Here is a tiny trained network, its code and every weight. The questions are about switching its units off for an input and a class, where a switched-off unit gives its printed mean instead of its output.

import numpy as np


def w(rows, s, z=0):
    codes = np.array(rows[::2]) - 128.0
    scale = np.full(codes.shape[1], s)
    scale[-1] = z or s
    return codes * scale


def f(y):
    return y / 2 * (1 + np.tanh(0.7978845608 * (y + 0.044715 * y**3)))


def log_softmax(a):
    a = a - a.max(-1, keepdims=True)
    return a - np.log(np.exp(a).sum(-1, keepdims=True))


def net(x, mask):
    res = np.array(x, float).reshape(1, 6) / 4 @ E
    y = f(res @ A[0][:, :-1].T + A[0][:, -1])
    res = res + np.where(mask, y, B[0][:, -1]) @ B[0][:, :-1]
    return log_softmax(res[-1] @ U[:, :-1].T + U[:, -1])


A, B = {}, {}
E = w([
[99,96,107,157,16,56,174,75,71,131,128,62],'x0',
[222,132,38,32,44,166,121,210,119,213,147,81],'x1',
[81,141,101,142,164,102,27,118,133,172,112,205],'x2',
[86,157,89,210,88,190,208,81,106,139,127,165],'x3',
[103,1,83,155,143,116,153,183,26,190,112,210],'x4',
[220,92,79,123,70,167,96,177,165,75,142,101],'x5',
],0.0078)
A[0] = w([
[57,139,135,158,132,107,104,93,131,112,125,140,92],'neuron 1',
[115,52,93,178,22,107,171,114,76,121,127,98,162],'neuron 2',
[152,112,129,69,104,86,88,135,132,124,129,91,137],'neuron 3',
[63,72,242,140,178,83,194,96,93,82,125,116,161],'neuron 4',
[129,105,115,124,54,97,165,128,95,115,131,106,52],'neuron 5',
[215,70,153,45,148,73,44,187,144,104,128,97,194],'neuron 6',
[148,136,133,122,126,145,142,120,143,124,123,145,119],'neuron 7',
[137,118,126,135,86,108,139,136,107,149,137,144,113],'neuron 8',
[115,136,133,136,145,145,157,87,129,132,129,131,21],'neuron 9',
[140,131,118,141,109,120,146,141,116,113,118,124,60],'neuron 10',
[170,120,128,125,22,148,203,124,120,103,126,48,161],'neuron 11',
[5,123,157,189,108,48,81,32,117,101,126,118,170],'neuron 12',
[137,95,162,129,152,123,145,159,124,97,122,110,103],'neuron 13',
[159,190,152,62,62,70,58,85,183,93,129,49,173],'neuron 14',
[151,159,141,96,92,124,128,109,147,128,125,107,193],'neuron 15',
[89,205,138,53,77,113,161,96,116,226,129,77,165],'neuron 16',
[101,86,101,74,61,71,148,139,49,237,129,103,129],'neuron 17',
[70,124,148,155,117,95,108,75,121,123,127,139,111],'neuron 18',
[99,111,181,153,161,128,182,117,105,104,129,109,84],'neuron 19',
[159,96,163,86,144,97,105,179,124,117,129,126,197],'neuron 20',
[152,149,135,108,117,119,129,142,133,102,131,135,61],'neuron 21',
[181,132,120,116,37,129,201,115,118,99,135,84,176],'neuron 22',
[134,159,116,117,94,146,153,136,135,135,124,132,76],'neuron 23',
[117,151,130,113,124,110,124,158,115,141,117,134,3],'neuron 24',
[107,100,104,86,83,92,144,142,76,197,126,110,138],'neuron 25',
[121,103,102,116,81,110,145,144,82,173,127,125,113],'neuron 26',
[102,105,146,150,126,99,103,106,133,93,131,112,103],'neuron 27',
],0.013,0.0041)
B[0] = w([
[122,167,124,180,91,130,163,102,110,161,130,118,178],'neuron 1',
[107,75,94,72,118,132,128,64,107,158,128,215,233],'neuron 2',
[130,151,159,92,127,123,120,203,144,86,126,130,173],'neuron 3',
[127,127,117,84,188,65,130,109,97,138,131,73,231],'neuron 4',
[150,168,146,154,218,153,134,195,122,134,117,252,178],'neuron 5',
[133,78,107,84,171,174,144,167,121,144,130,6,224],'neuron 6',
[138,118,135,156,127,124,112,163,94,165,107,123,133],'neuron 7',
[109,104,108,112,102,135,122,111,135,122,125,120,153],'neuron 8',
[130,137,120,149,125,92,88,160,129,109,128,117,141],'neuron 9',
[109,104,142,109,94,147,145,95,137,123,141,111,133],'neuron 10',
[160,168,179,176,68,141,109,81,175,90,135,120,231],'neuron 11',
[100,183,142,170,183,81,118,38,105,152,130,171,250],'neuron 12',
[138,137,127,72,136,91,111,97,127,141,134,117,142],'neuron 13',
[128,148,145,170,100,108,139,180,125,110,130,29,223],'neuron 14',
[108,111,114,148,108,101,135,138,115,121,131,69,168],'neuron 15',
[105,149,112,141,199,69,129,111,83,159,128,82,203],'neuron 16',
[154,98,90,129,125,225,118,121,161,160,124,146,236],'neuron 17',
[123,126,129,167,143,105,135,72,118,117,131,123,183],'neuron 18',
[129,136,150,91,139,105,136,159,115,116,128,114,172],'neuron 19',
[119,137,70,146,160,146,119,121,117,168,120,74,176],'neuron 20',
[135,115,105,105,95,104,115,109,124,132,142,97,135],'neuron 21',
[154,153,160,174,70,139,124,89,164,98,122,102,216],'neuron 22',
[75,121,143,177,142,136,123,126,123,116,118,92,145],'neuron 23',
[152,79,106,142,125,112,142,79,106,94,117,120,126],'neuron 24',
[118,96,98,132,104,197,124,121,128,129,131,127,201],'neuron 25',
[103,87,95,115,81,150,136,124,133,141,135,122,185],'neuron 26',
[158,154,124,132,170,132,134,92,114,169,120,139,155],'neuron 27',
],0.021,0.019)
U = w([
[130,163,168,140,148,162,105,253,172,78,96,247,126],'0',
[106,174,145,142,207,68,142,124,85,135,125,84,231],'1',
[135,54,59,79,167,197,108,155,135,171,111,131,202],'2',
[177,132,139,151,109,168,106,172,181,92,126,36,69],'3',
[188,121,173,89,121,97,125,98,154,74,136,123,11],'4',
[119,83,133,58,133,79,151,142,104,99,135,154,5],'5',
[125,138,130,185,105,150,118,61,153,130,117,190,88],'6',
],0.0077,0.0033)

Each question gives the input, the list of numbers given to net, and the class t.
The units are the neurons (one row each of A and B). Each row of codes is followed by its name. A weight is (code - 128) times the scale printed after its matrix; where a second scale follows, it is the last column's (A, B and U).
mask holds one flag per neuron, in row order. A switched-off neuron (its flag False) gives its mean, the last column of its row in B, instead of its output. The means were averaged over made-up inputs and are rounded, as every weight is.
A unit's drop is (log p(t) with every unit on - log p(t) with that unit switched off) / (log p(t) with every unit on - log p(t) with every unit switched off).
The circuit of an input: a set's keep is (log p(t) with only the set's units on - log p(t) with every unit switched off) / (log p(t) with every unit on - log p(t) with every unit switched off). Starting from the 12 units with the biggest drops (on a tie, the unit counted first), units are removed one at a time, each time the one whose removal leaves the highest keep (on an exact tie, the one counted first), for as long as the keep stays at least 0.8.
units of the circuit, in order: the units of the circuit, biggest drop first
most important unit: the unit with the biggest drop
top k neurons: the k neurons with the biggest drops, biggest first
drop when u is switched off: that unit's drop, to one decimal
input [8,2,6,7,6,-6], class 6: top 3 neurons -> [neuron 12; neuron 6; neuron 18]
input [7,4,2,0,-5,-5], class 6: units of the circuit, in order -> [neuron 4]
input [3,1,-3,0,3,6], class 6: units of the circuit, in order -> [neuron 11; neuron 2]
input [8,-5,-3,6,5,-6], class 6: top 2 neurons -> [neuron 2; neuron 17]
input [-8,-2,-7,-7,6,-2], class 2: top 2 neurons -> [neuron 12; neuron 6]
input [2,-4,0,7,-7,4], class 6: top 3 neurons -> [neuron 6; neuron 16; neuron 4]
input [6,5,-8,4,-5,3], class 6: top 3 neurons -> [neuron 2; neuron 6; neuron 5]
input [2,2,2,5,8,8], class 2: top 2 neurons -> [neuron 12; neuron 17]
input [6,-1,3,1,8,-5], class 2: top 2 neurons -> [neuron 17; neuron 11]
input [7,6,-8,-3,5,-3], class 2: top 4 neurons -> [neuron 17; neuron 12; neuron 25; neuron 26]
input [1,4,0,4,4,3], class 6: top 4 neurons -> [neuron 6; neuron 11; neuron 4; neuron 22]
input [-8,7,-1,8,3,-2], class 2: top 2 neurons -> [neuron 11; neuron 12]
input [2,-5,-1,-1,8,2], class 5: top 2 neurons -> [neuron 6; neuron 2]
input [7,0,-2,-5,-7,0], class 3: most important unit -> neuron 14
input [6,0,-6,-7,-6,-4], class 3: drop when neuron 11 is switched off -> 1.4
input [-4,-5,2,6,3,8], class 0: drop when neuron 6 is switched off -> 0.3
input [0,6,3,3,-2,-1], class 3: drop when neuron 12 is switched off -> 0.8
